Below are the code and all the weights of a small trained network. Each question names an input and a target symbol and asks about switching units off, where a switched-off unit gives its printed mean instead of its output.

import numpy as np


def w(rows, s, z=0):
    codes = np.array(rows[::2]) - 128.0
    scale = np.full(codes.shape[1], s)
    scale[-1] = z or s
    return codes * scale


def norm(h):
    return h / np.sqrt((h * h).mean(-1, keepdims=True) + 1e-5)


def f(y):
    return y / 2 * (1 + np.tanh(0.7978845608 * (y + 0.044715 * y**3)))


def softmax(a):
    e = np.exp(a - a.max(-1, keepdims=True))
    return e / e.sum(-1, keepdims=True)


def log_softmax(a):
    a = a - a.max(-1, keepdims=True)
    return a - np.log(np.exp(a).sum(-1, keepdims=True))


def net(x, mask):
    ids = ['βγδεζηθλμξστφψω'.index(c) for c in x.split()]
    T = len(ids)
    res = E[ids] + P[:T]
    r = norm(res)
    for j in range(2):
        rows = slice(4 * j, 4 * j + 4)
        q, k, v = (r @ M[0][rows].T for M in (Q, K, V))
        z = softmax(np.where(np.tri(T) > 0, q @ k.T / 4**0.5, -1e9)) @ v
        o = O[0][rows]
        res = res + np.where(mask[j], z, o[:, -1]) @ o[:, :-1]
    y = f(norm(res) @ A[0][:, :-1].T + A[0][:, -1])
    res = res + np.where(mask[2:6], y, B[0][:, -1]) @ B[0][:, :-1]
    return log_softmax(norm(res)[-1] @ U[:, :-1].T + U[:, -1])


Q, K, V, O, A, B = {}, {}, {}, {}, {}, {}
E = w([
[37,152,63,125,184,113,169,162,227,131,118,150],'β',
[141,150,169,179,73,52,97,178,131,104,205,135],'γ',
[51,128,103,151,108,23,98,109,183,108,170,151],'δ',
[179,184,108,152,163,100,77,232,118,134,129,61],'ε',
[57,86,38,138,99,187,44,72,139,129,178,101],'ζ',
[100,91,136,215,176,119,244,110,126,153,174,112],'η',
[217,137,68,128,132,167,88,81,124,75,187,123],'θ',
[147,112,109,96,57,81,81,165,213,174,138,49],'λ',
[128,211,129,144,122,182,176,68,253,150,125,155],'μ',
[143,156,104,143,244,108,122,148,171,162,90,195],'ξ',
[34,131,201,149,151,111,119,174,139,49,81,152],'σ',
[72,208,98,127,123,164,109,154,152,206,59,69],'τ',
[124,58,191,112,121,187,93,220,181,65,97,129],'φ',
[177,180,54,129,154,101,214,74,131,94,55,70],'ψ',
[66,48,129,92,202,99,111,62,143,181,39,54],'ω',
],0.0068)
P = w([
[93,123,160,17,167,163,149,110,106,91,218,47],'0',
[104,143,158,53,163,147,134,127,125,95,196,69],'1',
[117,148,151,85,159,132,131,143,132,97,182,84],'2',
[125,153,140,110,154,126,123,157,136,104,169,101],'3',
[131,154,136,143,145,119,118,160,132,105,155,117],'4',
[146,148,121,167,129,110,112,160,139,109,142,134],'5',
[141,144,121,192,107,101,106,159,139,115,118,149],'6',
[147,142,115,221,99,95,98,158,152,119,94,163],'7',
[165,136,120,254,98,81,80,146,173,116,68,175],'8',
],0.005)
Q[0] = w([
[130,86,151,148,183,66,193,160,58,84,99,204],'head 1',
[251,109,112,158,37,129,110,149,59,132,125,71],'head 1',
[65,84,115,154,43,92,147,77,138,59,204,163],'head 1',
[158,182,45,173,140,173,199,54,114,168,133,178],'head 1',
[147,141,136,146,169,86,227,107,95,128,78,90],'head 2',
[139,142,199,183,124,127,156,152,156,140,204,173],'head 2',
[25,108,149,125,136,74,127,147,151,156,101,155],'head 2',
[101,42,114,138,151,150,150,22,63,122,190,89],'head 2',
],0.018)
K[0] = w([
[135,109,151,160,205,62,178,176,93,81,125,190],'head 1',
[249,172,139,144,81,111,100,162,80,120,149,90],'head 1',
[73,121,129,163,54,85,130,94,148,76,214,157],'head 1',
[146,218,72,170,153,138,193,84,148,142,152,156],'head 1',
[139,155,147,110,186,96,234,118,85,123,102,103],'head 2',
[153,126,177,205,108,125,153,162,175,138,188,175],'head 2',
[48,88,135,164,145,75,110,144,164,164,83,151],'head 2',
[62,74,141,44,167,156,163,80,74,143,235,110],'head 2',
],0.019)
V[0] = w([
[101,116,115,139,125,124,131,128,123,115,92,168],'head 1',
[88,155,138,2,149,138,167,110,27,129,185,111],'head 1',
[118,91,117,127,113,131,138,141,144,117,119,132],'head 1',
[131,134,120,149,145,105,112,120,131,124,95,156],'head 1',
[134,130,122,48,162,169,182,125,96,144,167,98],'head 2',
[172,135,115,172,105,169,117,116,147,152,138,99],'head 2',
[129,172,169,96,137,156,135,119,71,112,149,76],'head 2',
[165,95,110,58,84,143,183,141,111,120,166,96],'head 2',
],0.0069)
O[0] = w([
[130,151,142,132,136,119,79,114,125,130,134,97,50],'head 1',
[253,137,101,204,71,153,166,144,160,136,101,103,4],'head 1',
[133,142,127,127,158,132,117,131,135,129,110,125,101],'head 1',
[104,147,161,116,112,108,88,105,125,119,162,124,131],'head 1',
[44,124,134,114,146,104,36,140,119,129,140,158,160],'head 2',
[105,102,106,109,125,118,170,182,115,97,119,168,149],'head 2',
[64,128,137,116,129,105,128,91,70,119,139,152,162],'head 2',
[74,139,160,105,180,72,123,141,153,118,92,189,58],'head 2',
],0.0043,0.0021)
A[0] = w([
[194,107,137,182,83,165,149,189,169,137,103,163,252],'neuron 1',
[53,113,118,241,116,48,27,108,83,148,46,249,136],'neuron 2',
[148,145,159,113,106,82,182,126,101,134,128,149,126],'neuron 3',
[148,132,146,143,122,112,122,120,125,100,160,187,182],'neuron 4',
],0.012,0.0024)
B[0] = w([
[162,147,83,210,137,176,98,108,176,150,77,126,170],'neuron 1',
[241,136,77,255,91,204,115,110,197,169,67,117,253],'neuron 2',
[80,133,106,145,156,147,94,144,162,110,122,134,152],'neuron 3',
[151,111,128,94,132,153,167,138,125,142,102,68,172],'neuron 4',
],0.0085,0.0049)
U = w([
[45,146,118,69,204,153,122,145,171,70,190,3,253],'β',
[154,126,84,205,134,174,126,173,184,130,84,84,88],'γ',
[203,131,118,178,33,42,140,86,157,137,172,105,128],'δ',
[171,159,114,161,123,71,86,245,45,111,150,162,103],'ε',
[88,70,51,131,73,188,60,84,97,108,194,178,111],'ζ',
[91,67,137,221,173,128,209,144,103,178,154,165,114],'η',
[205,80,97,56,127,183,180,134,89,100,107,115,97],'θ',
[127,84,127,93,72,34,101,182,194,184,111,179,106],'λ',
[114,183,166,77,93,193,172,74,189,147,142,210,95],'μ',
[188,170,139,114,216,146,50,99,113,181,199,180,88],'ξ',
[127,168,234,170,78,142,102,94,74,61,131,112,114],'σ',
[73,194,109,113,64,162,116,157,63,217,87,107,91],'τ',
[104,82,199,104,150,188,62,177,157,74,83,187,71],'φ',
[104,182,71,152,141,69,123,79,113,50,31,191,127],'ψ',
[111,53,155,110,154,105,71,47,116,203,73,86,80],'ω',
],0.0049,0.0046)

Each question gives the input, a string of symbols that net reads in full, and the target symbol t.
The units are the heads (4 rows each of Q, K, V and O) and the neurons (one row each of A and B). Each row of codes is followed by its name. A weight is (code - 128) times the scale printed after its matrix; where a second scale follows, it is the last column's (O, A, B and U).
mask holds one flag per unit, heads first, then neurons. A switched-off unit (its flag False) gives its mean, the last column of its rows in O or B, instead of its output. The means were averaged over made-up inputs and are rounded, as every weight is.
A unit's drop is (log p(t) with every unit on - log p(t) with that unit switched off) / (log p(t) with every unit on - log p(t) with every unit switched off).
The circuit of an input: a set's keep is (log p(t) with only the set's units on - log p(t) with every unit switched off) / (log p(t) with every unit on - log p(t) with every unit switched off). Starting from all 6 units, units are removed one at a time, each time the one whose removal leaves the highest keep (on an exact tie, the one counted first), for as long as the keep stays at least 0.8.
circuit, biggest first: the units of the circuit, biggest drop first
most important unit: the unit with the biggest drop
heads that matter: for each layer, one digit per head in row order, 1 if its drop is at least 0.15 and else 0, layers parted by /
drop when u is switched off: that unit's drop, to one decimal
input μ η θ ξ ω γ η μ ζ, target β: most important unit -> head 2
input ζ σ τ ψ ω, target β: circuit, biggest first -> (head 2; neuron 2)
input ω ε ψ η ζ, target β: heads that matter -> 01
input ψ δ ζ β λ, target β: heads that matter -> 10
input γ ω η γ φ τ, target β: heads that matter -> 11
input ξ ω ε, target ε: circuit, biggest first -> (head 2; head 1; neuron 4; neuron 2)
input ψ ψ ζ τ β, target β: circuit, biggest first -> (head 1; head 2; neuron 2)
input ζ ψ θ φ ε, target β: heads that matter -> 10
input η δ ψ, target ψ: heads that matter -> 01
input ψ ψ η η ξ ε, target β: circuit, biggest first -> (head 1; head 2; neuron 2)
input μ ξ ε σ ψ ζ ξ ψ θ, target θ: circuit, biggest first -> (head 2; head 1; neuron 4)
input γ β ψ β ψ ε ψ ψ σ, target β: circuit, biggest first -> (head 2; head 1; neuron 2)
input ψ λ ξ ψ ψ θ, target β: heads that matter -> 10
input θ η θ λ γ ψ φ μ, target μ: most important unit -> head 1
input ξ δ ξ ω σ, target β: circuit, biggest first -> (head 2; neuron 2)
input θ λ λ ψ ξ φ, target β: circuit, biggest first -> (head 1; head 2; neuron 2)
input η ζ ζ τ φ ψ β η θ, target β: circuit, biggest first -> (head 2; head 1; neuron 2)
input σ τ η, target β: circuit, biggest first -> (head 2; neuron 2; head 1; neuron 1)
input δ ξ μ λ ε ξ ζ β, target β: circuit, biggest first -> (head 2; head 1; neuron 2)
input ψ μ ψ θ μ τ ζ ψ η, target β: most important unit -> head 2
input ψ τ ξ λ, target β: heads that matter -> 00
input τ η η θ θ η θ γ ψ, target β: drop when neuron 2 is switched off -> 0.6
input σ ε θ θ τ μ μ ω, target β: drop when neuron 4 is switched off -> 0.0
input ξ σ μ, target β: drop when neuron 2 is switched off -> 1.0
input ξ μ θ ψ φ ψ φ ζ δ, target β: drop when neuron 2 is switched off -> 0.6
